Here is a tiny trained network, its code and every weight. The questions are about switching its units off for an input and a class, where a switched-off unit gives its printed mean instead of its output.

import numpy as np


def w(rows, s, z=0):
    codes = np.array(rows[::2]) - 128.0
    scale = np.full(codes.shape[1], s)
    scale[-1] = z or s
    return codes * scale


def f(y):
    return y / 2 * (1 + np.tanh(0.7978845608 * (y + 0.044715 * y**3)))


def log_softmax(a):
    a = a - a.max(-1, keepdims=True)
    return a - np.log(np.exp(a).sum(-1, keepdims=True))


def net(x, mask):
    res = np.array(x, float).reshape(1, 7) / 4 @ E
    y = f(res @ A[0][:, :-1].T + A[0][:, -1])
    res = res + np.where(mask, y, B[0][:, -1]) @ B[0][:, :-1]
    return log_softmax(res[-1] @ U[:, :-1].T + U[:, -1])


A, B = {}, {}
E = w([
[72,160,31],'x0',
[135,197,149],'x1',
[124,150,224],'x2',
[255,124,74],'x3',
[167,231,156],'x4',
[97,75,151],'x5',
[151,48,161],'x6',
],0.009)
A[0] = w([
[125,120,148,63],'N0',
[105,64,209,94],'N1',
[196,158,128,195],'N2',
[152,130,140,115],'N3',
[69,180,107,132],'N4',
[92,78,167,87],'N5',
[134,195,107,253],'N6',
[35,25,205,159],'N7',
[222,139,155,143],'N8',
[101,178,138,222],'N9',
[122,153,169,56],'N10',
[116,94,90,23],'N11',
[132,111,60,38],'N12',
[14,211,118,64],'N13',
[237,148,155,102],'N14',
[123,87,33,96],'N15',
[114,39,76,163],'N16',
[94,117,45,61],'N17',
[118,54,219,165],'N18',
[126,35,2,135],'N19',
],0.0087,0.0034)
B[0] = w([
[125,112,115,122],'N0',
[151,55,159,193],'N1',
[163,151,176,180],'N2',
[146,109,132,131],'N3',
[96,211,188,168],'N4',
[109,91,133,165],'N5',
[145,150,185,196],'N6',
[58,20,157,254],'N7',
[191,97,152,183],'N8',
[130,123,179,176],'N9',
[116,105,112,137],'N10',
[111,109,99,137],'N11',
[133,155,84,151],'N12',
[77,210,229,198],'N13',
[180,111,169,186],'N14',
[111,162,2,190],'N15',
[115,63,78,209],'N16',
[68,167,90,169],'N17',
[167,40,146,217],'N18',
[112,124,19,245],'N19',
],0.008,0.0084)
U = w([
[155,175,171,226],'0',
[115,118,76,91],'1',
[38,235,213,62],'2',
[68,48,178,85],'3',
[39,164,33,68],'4',
[107,130,210,254],'5',
[254,152,152,85],'6',
],0.0076,0.0071)

Each question gives the input, the list of numbers given to net, and the class t.
The units are the neurons (one row each of A and B). Each row of codes is followed by its name. A weight is (code - 128) times the scale printed after its matrix; where a second scale follows, it is the last column's (A, B and U).
mask holds one flag per neuron, in row order. A switched-off neuron (its flag False) gives its mean, the last column of its row in B, instead of its output. The means were averaged over made-up inputs and are rounded, as every weight is.
A unit's drop is (log p(t) with every unit on - log p(t) with that unit switched off) / (log p(t) with every unit on - log p(t) with every unit switched off).
The circuit of an input: a set's keep is (log p(t) with only the set's units on - log p(t) with every unit switched off) / (log p(t) with every unit on - log p(t) with every unit switched off). Starting from the 12 units with the biggest drops (on a tie, the unit counted first), units are removed one at a time, each time the one whose removal leaves the highest keep (on an exact tie, the one counted first), for as long as the keep stays at least 0.8.
units of the circuit, in order: the units of the circuit, biggest drop first
unit that matters most: the unit with the biggest drop
top k neurons: the k neurons with the biggest drops, biggest first
drop of u: that unit's drop, to one decimal
input [-5,-4,-1,6,-7,6,-3], class 1: units of the circuit, in order => (N19; N15)
input [-3,-8,-8,6,-4,4,7], class 4: unit that matters most => N19
input [-8,-3,-5,0,2,-2,5], class 6: top 2 neurons => (N7; N8)
input [0,-6,-2,2,4,-1,4], class 6: units of the circuit, in order => (N7; N13)
input [-1,4,-8,-8,-4,-6,-4], class 2: units of the circuit, in order => (N13; N4)
input [8,3,-6,-4,2,-4,-2], class 2: top 2 neurons => (N13; N4)
input [2,1,-4,-8,5,-5,6], class 2: drop of N18 => 0.1
input [-1,-8,3,8,-7,1,4], class 1: drop of N15 => 0.3
input [-3,-4,-5,6,-5,-3,0], class 4: units of the circuit, in order => (N19; N15)
input [-6,1,-8,-4,7,-4,6], class 6: drop of N7 => 0.4
